Below is a small trained network, with its code and all its weights. Each question gives an input and a class and asks what happens when units are switched off, that is, made to give their printed mean instead of their output.

import numpy as np


def w(rows, s, z=0):
    codes = np.array(rows[::2]) - 128.0
    scale = np.full(codes.shape[1], s)
    scale[-1] = z or s
    return codes * scale


def f(y):
    return y / 2 * (1 + np.tanh(0.7978845608 * (y + 0.044715 * y**3)))


def log_softmax(a):
    a = a - a.max(-1, keepdims=True)
    return a - np.log(np.exp(a).sum(-1, keepdims=True))


def net(x, mask):
    res = np.array(x, float).reshape(1, 3) / 4 @ E
    y = f(res @ A[0][:, :-1].T + A[0][:, -1])
    res = res + np.where(mask, y, B[0][:, -1]) @ B[0][:, :-1]
    return log_softmax(res[-1] @ U[:, :-1].T + U[:, -1])


A, B = {}, {}
E = w([
[106,159,147,185,78,1,88,15,50],'x0',
[223,59,198,199,204,32,184,191,164],'x1',
[182,171,36,54,216,110,160,25,157],'x2',
],0.0077)
A[0] = w([
[120,93,219,127,68,141,87,151,132,91],'N0',
[149,178,73,62,184,61,179,75,154,139],'N1',
[202,117,158,195,167,74,123,158,134,92],'N2',
[184,84,165,218,205,118,154,102,148,110],'N3',
[182,75,102,128,143,253,173,149,204,111],'N4',
[107,78,176,156,59,148,129,187,43,113],'N5',
[142,118,145,88,175,190,153,211,176,112],'N6',
[168,176,162,179,84,32,120,73,81,116],'N7',
[119,134,123,119,130,91,50,150,179,255],'N8',
[131,106,126,142,87,49,83,95,91,112],'N9',
[79,126,96,184,159,35,134,33,113,95],'N10',
[139,127,136,178,73,106,103,24,48,108],'N11',
[177,162,214,104,82,121,62,51,75,79],'N12',
[68,170,123,125,114,203,114,104,173,102],'N13',
[131,87,187,159,182,71,158,119,182,162],'N14',
[139,94,175,116,129,30,206,144,159,110],'N15',
[117,150,167,200,142,69,88,64,96,152],'N16',
[44,132,84,94,78,177,93,80,82,125],'N17',
[124,113,217,155,37,109,74,167,149,115],'N18',
[150,104,174,131,144,89,221,140,122,116],'N19',
[229,109,53,54,175,82,129,54,185,90],'N20',
[105,84,143,191,77,140,117,198,86,106],'N21',
[90,167,58,169,52,198,116,74,115,131],'N22',
],0.0075,0.0092)
B[0] = w([
[64,154,161,181,119,175,206,90,139,173],'N0',
[70,134,163,161,116,150,79,64,193,228],'N1',
[127,167,65,132,90,113,199,149,111,189],'N2',
[119,196,73,99,103,99,211,155,135,196],'N3',
[169,61,88,174,161,206,96,138,75,219],'N4',
[102,150,109,190,88,137,95,80,153,210],'N5',
[155,104,80,142,167,178,112,133,74,211],'N6',
[139,63,95,132,163,167,119,135,99,239],'N7',
[209,134,211,86,151,84,2,125,112,255],'N8',
[126,66,105,155,159,182,127,148,67,199],'N9',
[144,114,106,173,162,214,155,129,110,218],'N10',
[125,80,111,115,139,168,144,163,109,237],'N11',
[125,116,86,138,107,177,185,146,101,180],'N12',
[127,127,67,96,123,122,209,166,96,170],'N13',
[142,166,105,91,95,80,118,158,127,215],'N14',
[168,164,84,75,109,127,198,157,143,186],'N15',
[135,106,114,147,192,122,93,159,82,238],'N16',
[129,186,67,64,99,82,158,147,105,236],'N17',
[110,157,132,164,115,164,108,81,164,211],'N18',
[128,139,95,101,86,89,190,149,148,172],'N19',
[28,165,168,185,109,174,163,69,174,217],'N20',
[72,149,118,227,113,127,143,53,190,196],'N21',
[114,139,95,87,111,47,174,167,130,224],'N22',
],0.0091,0.0082)
U = w([
[181,12,81,175,199,214,121,175,66,92],'0',
[149,201,51,86,70,45,183,180,126,94],'1',
[69,163,161,221,108,167,121,14,207,108],'2',
[217,110,231,93,160,55,3,146,121,248],'3',
[121,40,235,104,113,122,183,145,137,8],'4',
],0.011)

Each question gives the input, the list of numbers given to net, and the class t.
The units are the neurons (one row each of A and B). Each row of codes is followed by its name. A weight is (code - 128) times the scale printed after its matrix; where a second scale follows, it is the last column's (A, B and U).
mask holds one flag per neuron, in row order. A switched-off neuron (its flag False) gives its mean, the last column of its row in B, instead of its output. The means were averaged over made-up inputs and are rounded, as every weight is.
A unit's drop is (log p(t) with every unit on - log p(t) with that unit switched off) / (log p(t) with every unit on - log p(t) with every unit switched off).
unit that matters most: the unit with the biggest drop
k most important neurons: the k neurons with the biggest drops, biggest first
drop of u: that unit's drop, to one decimal
input [-6,-7,1], class 1: most important neuron	(N17)
input [8,0,-7], class 0: 2 most important neurons	(N7 N9)
input [5,4,6], class 2: 2 most important neurons	(N20 N1)
input [5,2,-6], class 2: 2 most important neurons	(N21 N18)
input [4,-5,3], class 1: 4 most important neurons	(N17 N22 N4 N6)
input [7,7,8], class 2: 4 most important neurons	(N20 N1 N4 N10)
input [-7,-8,-8], class 1: 3 most important neurons	(N17 N13 N22)
input [0,4,-4], class 1: 2 most important neurons	(N1 N20)
input [-7,-7,-8], class 2: 2 most important neurons	(N21 N5)
input [6,-5,-6], class 0: 2 most important neurons	(N11 N9)
input [0,-3,1], class 3: drop of N3	0.2
input [-1,2,-3], class 3: drop of N20	0.3
input [3,1,5], class 2: drop of N20	0.2
input [6,8,5], class 1: unit that matters most	N3
